Here is a tiny trained network, its code and every weight. The questions are about switching its units off for an input and a class, where a switched-off unit gives its printed mean instead of its output.

import numpy as np


def w(rows, s, z=0):
    codes = np.array(rows[::2]) - 128.0
    scale = np.full(codes.shape[1], s)
    scale[-1] = z or s
    return codes * scale


def f(y):
    return np.maximum(y, 0)


def log_softmax(a):
    a = a - a.max(-1, keepdims=True)
    return a - np.log(np.exp(a).sum(-1, keepdims=True))


def net(x, mask):
    res = np.array(x, float).reshape(1, 7) / 4 @ E
    y = f(res @ A[0][:, :-1].T + A[0][:, -1])
    res = res + np.where(mask, y, B[0][:, -1]) @ B[0][:, :-1]
    return log_softmax(res[-1] @ U[:, :-1].T + U[:, -1])


A, B = {}, {}
E = w([
[55,112,1],'x0',
[40,218,192],'x1',
[83,21,203],'x2',
[128,128,128],'x3',
[128,128,128],'x4',
[128,128,127],'x5',
[127,128,129],'x6',
],0.0097)
A[0] = w([
[52,190,165,139],'N1',
[226,115,107,99],'N2',
[144,116,157,158],'N3',
[135,127,133,196],'N4',
[65,117,173,53],'N5',
[111,116,177,72],'N6',
[4,162,174,138],'N7',
[75,84,112,114],'N8',
[163,150,126,76],'N9',
[114,134,96,133],'N10',
[135,117,158,131],'N11',
[152,145,133,157],'N12',
[140,94,141,67],'N13',
[85,158,84,2],'N14',
[68,129,179,67],'N15',
[129,136,89,172],'N16',
[125,111,151,119],'N17',
[156,126,116,124],'N18',
[62,147,149,144],'N19',
[145,120,102,98],'N20',
[51,51,123,106],'N21',
[141,146,108,167],'N22',
[195,107,97,138],'N23',
[115,119,148,81],'N24',
[131,175,181,129],'N25',
[116,86,177,93],'N26',
[67,138,41,92],'N27',
[99,159,136,135],'N28',
[84,142,122,105],'N29',
[111,170,160,144],'N30',
[108,39,148,136],'N31',
[122,150,95,124],'N32',
[100,166,147,131],'N33',
[120,152,154,117],'N34',
[110,158,148,134],'N35',
[155,86,135,69],'N36',
[175,117,179,201],'N37',
[138,151,99,158],'N38',
[160,145,160,176],'N39',
[95,149,104,54],'N40',
[75,93,104,82],'N41',
[86,86,80,148],'N42',
[151,128,126,92],'N43',
[87,116,119,29],'N44',
[167,83,132,63],'N45',
[168,132,166,206],'N46',
],0.02,0.007)
B[0] = w([
[58,229,129,231],'N1',
[129,81,175,209],'N2',
[159,127,163,175],'N3',
[159,130,134,163],'N4',
[41,129,140,180],'N5',
[123,153,189,171],'N6',
[44,76,181,250],'N7',
[127,124,60,187],'N8',
[138,142,133,152],'N9',
[131,90,130,167],'N10',
[155,130,159,165],'N11',
[152,140,124,163],'N12',
[154,148,114,152],'N13',
[83,97,159,168],'N14',
[50,140,166,186],'N15',
[119,88,137,182],'N16',
[160,134,149,156],'N17',
[125,111,135,153],'N18',
[83,106,156,195],'N19',
[102,118,128,152],'N20',
[128,123,35,219],'N21',
[144,104,146,167],'N22',
[114,66,140,200],'N23',
[115,133,156,143],'N24',
[120,192,146,204],'N25',
[193,133,178,187],'N26',
[97,2,123,230],'N27',
[122,175,118,171],'N28',
[82,143,130,163],'N29',
[128,184,135,188],'N30',
[221,171,98,223],'N31',
[137,106,129,168],'N32',
[123,178,117,179],'N33',
[121,155,132,163],'N34',
[124,165,125,170],'N35',
[163,169,105,164],'N36',
[156,115,204,224],'N37',
[147,98,143,173],'N38',
[144,184,153,193],'N39',
[93,109,138,155],'N40',
[91,125,74,179],'N41',
[96,100,60,208],'N42',
[120,126,146,140],'N43',
[97,156,90,146],'N44',
[145,182,96,171],'N45',
[181,146,197,209],'N46',
],0.047,0.014)
U = w([
[169,103,200,132],'0',
[124,254,125,156],'1',
[158,67,98,168],'2',
[62,107,157,207],'3',
[237,165,128,109],'4',
[105,166,195,130],'5',
[170,128,11,109],'6',
[52,166,64,2],'7',
],0.0088,0.0055)

Each question gives the input, the list of numbers given to net, and the class t.
The units are the neurons (one row each of A and B). Each row of codes is followed by its name. A weight is (code - 128) times the scale printed after its matrix; where a second scale follows, it is the last column's (A, B and U).
mask holds one flag per neuron, in row order. A switched-off neuron (its flag False) gives its mean, the last column of its row in B, instead of its output. The means were averaged over made-up inputs and are rounded, as every weight is.
A unit's drop is (log p(t) with every unit on - log p(t) with that unit switched off) / (log p(t) with every unit on - log p(t) with every unit switched off).
The circuit of an input: a set's keep is (log p(t) with only the set's units on - log p(t) with every unit switched off) / (log p(t) with every unit on - log p(t) with every unit switched off). Starting from the 12 units with the biggest drops (on a tie, the unit counted first), units are removed one at a time, each time the one whose removal leaves the highest keep (on an exact tie, the one counted first), for as long as the keep stays at least 0.8.
units of the circuit, in order: the units of the circuit, biggest drop first
k most important neurons: the k neurons with the biggest drops, biggest first
drop of u: that unit's drop, to one decimal
input [-1,0,0,-8,2,-6,-3], class 0: units of the circuit, in order => N1
input [3,5,1,5,-8,6,-4], class 7: 4 most important neurons => N1, N37, N2, N46
input [1,-4,-7,-7,-2,-2,-7], class 2: 2 most important neurons => N37, N46
input [-4,0,-4,1,6,0,0], class 0: 3 most important neurons => N1, N31, N21
input [6,8,3,4,-1,0,6], class 7: 2 most important neurons => N1, N21
input [-5,0,-2,-2,-2,-1,8], class 0: 4 most important neurons => N1, N31, N21, N37
input [-8,-1,-2,5,2,-5,-8], class 0: 2 most important neurons => N31, N37
input [2,7,-7,-2,-8,-3,0], class 3: 2 most important neurons => N7, N27
input [-2,5,0,4,-1,0,-4], class 1: drop of N1 => 0.5
input [0,5,-7,4,6,3,-2], class 1: drop of N2 => 0.2
input [1,3,4,0,2,6,-1], class 7: drop of N21 => 0.1
input [1,1,8,-2,3,-6,5], class 7: 2 most important neurons => N21, N5
input [-1,0,-3,5,8,-3,5], class 0: drop of N21 => 0.3
input [8,5,2,-8,-8,2,-2], class 7: units of the circuit, in order => N21
